Below is a small trained network, with its code and all its weights. Each question gives an input and a class and asks what happens when units are switched off, that is, made to give their printed mean instead of their output.

import numpy as np


def w(rows, s, z=0):
    codes = np.array(rows[::2]) - 128.0
    scale = np.full(codes.shape[1], s)
    scale[-1] = z or s
    return codes * scale


def norm(h):
    return h / np.sqrt((h * h).mean(-1, keepdims=True) + 1e-5)


def f(y):
    return y / 2 * (1 + np.tanh(0.7978845608 * (y + 0.044715 * y**3)))


def log_softmax(a):
    a = a - a.max(-1, keepdims=True)
    return a - np.log(np.exp(a).sum(-1, keepdims=True))


def net(x, mask):
    res = np.array(x, float).reshape(1, 2) / 4 @ E
    u = 0
    for l in range(3):
        y = f(norm(res) @ A[l][:, :-1].T + A[l][:, -1])
        res = res + np.where(mask[u : u + 6], y, B[l][:, -1]) @ B[l][:, :-1]
        u += 6
    return log_softmax(norm(res)[-1] @ U[:, :-1].T + U[:, -1])


A, B = {}, {}
E = w([
[147,26,170,176,237,2],'x0',
[45,136,140,21,74,191],'x1',
],0.0038)
A[0] = w([
[135,158,131,121,112,77,84],'0.n1',
[46,133,121,54,224,96,138],'0.n2',
[209,167,105,74,112,201,105],'0.n3',
[102,61,173,96,128,31,2],'0.n4',
[160,147,84,150,79,147,33],'0.n5',
[188,173,84,165,203,2,26],'0.n6',
],0.0077,0.002)
B[0] = w([
[171,82,135,108,97,97,122],'0.n1',
[254,63,155,218,137,238,191],'0.n2',
[79,164,160,171,130,141,221],'0.n3',
[114,82,146,213,11,184,209],'0.n4',
[131,83,186,124,136,153,164],'0.n5',
[147,195,17,122,189,133,253],'0.n6',
],0.0065,0.0054)
A[1] = w([
[110,212,97,125,153,1,23],'1.n1',
[147,57,38,190,166,77,238],'1.n2',
[122,87,212,157,159,115,134],'1.n3',
[125,49,157,133,148,51,174],'1.n4',
[83,204,121,79,72,120,157],'1.n5',
[30,182,128,80,104,126,9],'1.n6',
],0.0066,0.0013)
B[1] = w([
[148,209,18,164,72,73,153],'1.n1',
[92,188,192,21,121,189,253],'1.n2',
[212,134,82,216,114,131,133],'1.n3',
[89,87,189,81,41,169,119],'1.n4',
[2,142,113,148,160,105,200],'1.n5',
[47,91,88,139,125,153,192],'1.n6',
],0.0064,0.0045)
A[2] = w([
[247,95,134,92,225,125,188],'2.n1',
[19,102,193,136,26,132,2],'2.n2',
[200,52,106,135,36,166,149],'2.n3',
[13,198,209,105,77,79,158],'2.n4',
[115,196,66,193,122,97,169],'2.n5',
[178,166,131,158,181,255,85],'2.n6',
],0.0075,0.0032)
B[2] = w([
[83,161,122,78,65,163,192],'2.n1',
[148,164,142,86,165,195,199],'2.n2',
[76,254,104,86,139,84,186],'2.n3',
[59,198,19,130,112,186,227],'2.n4',
[147,86,177,235,78,128,211],'2.n5',
[99,24,134,31,217,30,254],'2.n6',
],0.0073,0.006)
U = w([
[144,126,110,204,21,72,46],'0',
[189,77,234,145,49,207,133],'1',
[157,121,120,149,65,106,37],'2',
[136,45,163,228,188,47,133],'3',
[142,161,173,153,54,71,2],'4',
[219,248,22,164,165,62,117],'5',
[138,102,137,3,183,101,158],'6',
[44,186,77,149,128,216,164],'7',
],0.014,0.01)

Each question gives the input, the list of numbers given to net, and the class t.
The units are the neurons (one row each of A and B). Each row of codes is followed by its name. A weight is (code - 128) times the scale printed after its matrix; where a second scale follows, it is the last column's (A, B and U).
mask holds one flag per neuron, layer by layer. A switched-off neuron (its flag False) gives its mean, the last column of its row in B, instead of its output. The means were averaged over made-up inputs and are rounded, as every weight is.
A unit's drop is (log p(t) with every unit on - log p(t) with that unit switched off) / (log p(t) with every unit on - log p(t) with every unit switched off).
The circuit of an input: a set's keep is (log p(t) with only the set's units on - log p(t) with every unit switched off) / (log p(t) with every unit on - log p(t) with every unit switched off). Starting from the 12 units with the biggest drops (on a tie, the unit counted first), units are removed one at a time, each time the one whose removal leaves the highest keep (on an exact tie, the one counted first), for as long as the keep stays at least 0.8.
circuit, biggest first: the units of the circuit, biggest drop first
unit that matters most: the unit with the biggest drop
k most important neurons: the k neurons with the biggest drops, biggest first
top k neurons in layer l: the k neurons of layer l with the biggest drops, biggest first
drop when u is switched off: that unit's drop, to one decimal
input [6,4], class 1: 3 most important neurons => [0.n4, 2.n4, 0.n2]
input [3,1], class 6: circuit, biggest first => [2.n6]
input [3,5], class 1: 4 most important neurons => [0.n6, 0.n4, 0.n2, 2.n4]
input [2,1], class 6: 2 most important neurons => [2.n5, 2.n6]
input [8,-8], class 5: 4 most important neurons => [0.n6, 1.n1, 0.n2, 1.n2]
input [7,8], class 1: 2 most important neurons => [0.n4, 0.n2]
input [-2,-3], class 3: 3 most important neurons => [0.n2, 0.n5, 1.n2]
input [5,3], class 1: circuit, biggest first => [0.n4, 0.n2]
input [-4,-7], class 3: circuit, biggest first => [2.n5, 2.n6]
input [-3,-4], class 3: 4 most important neurons => [1.n2, 0.n2, 0.n3, 0.n5]
input [2,7], class 6: circuit, biggest first => [0.n2, 2.n6]
input [4,7], class 1: 3 most important neurons => [0.n6, 0.n4, 0.n2]
input [7,-7], class 5: 2 most important neurons => [1.n1, 0.n6]
input [6,-3], class 6: unit that matters most => 1.n2
input [5,8], class 1: 2 most important neurons => [0.n6, 0.n4]
input [0,4], class 6: 2 most important neurons => [0.n2, 2.n6]
input [-2,-2], class 3: 3 most important neurons => [1.n3, 0.n5, 1.n2]
input [7,-6], class 5: top 2 neurons in layer 0 => [0.n2, 0.n6]
input [-5,-8], class 3: top 2 neurons in layer 0 => [0.n2, 0.n5]
input [4,-1], class 6: top neuron in layer 1 => [1.n2]
input [-3,-8], class 5: drop when 1.n1 is switched off => 0.2
input [7,5], class 1: drop when 0.n2 is switched off => 0.3
input [-1,-3], class 5: drop when 0.n2 is switched off => 0.5
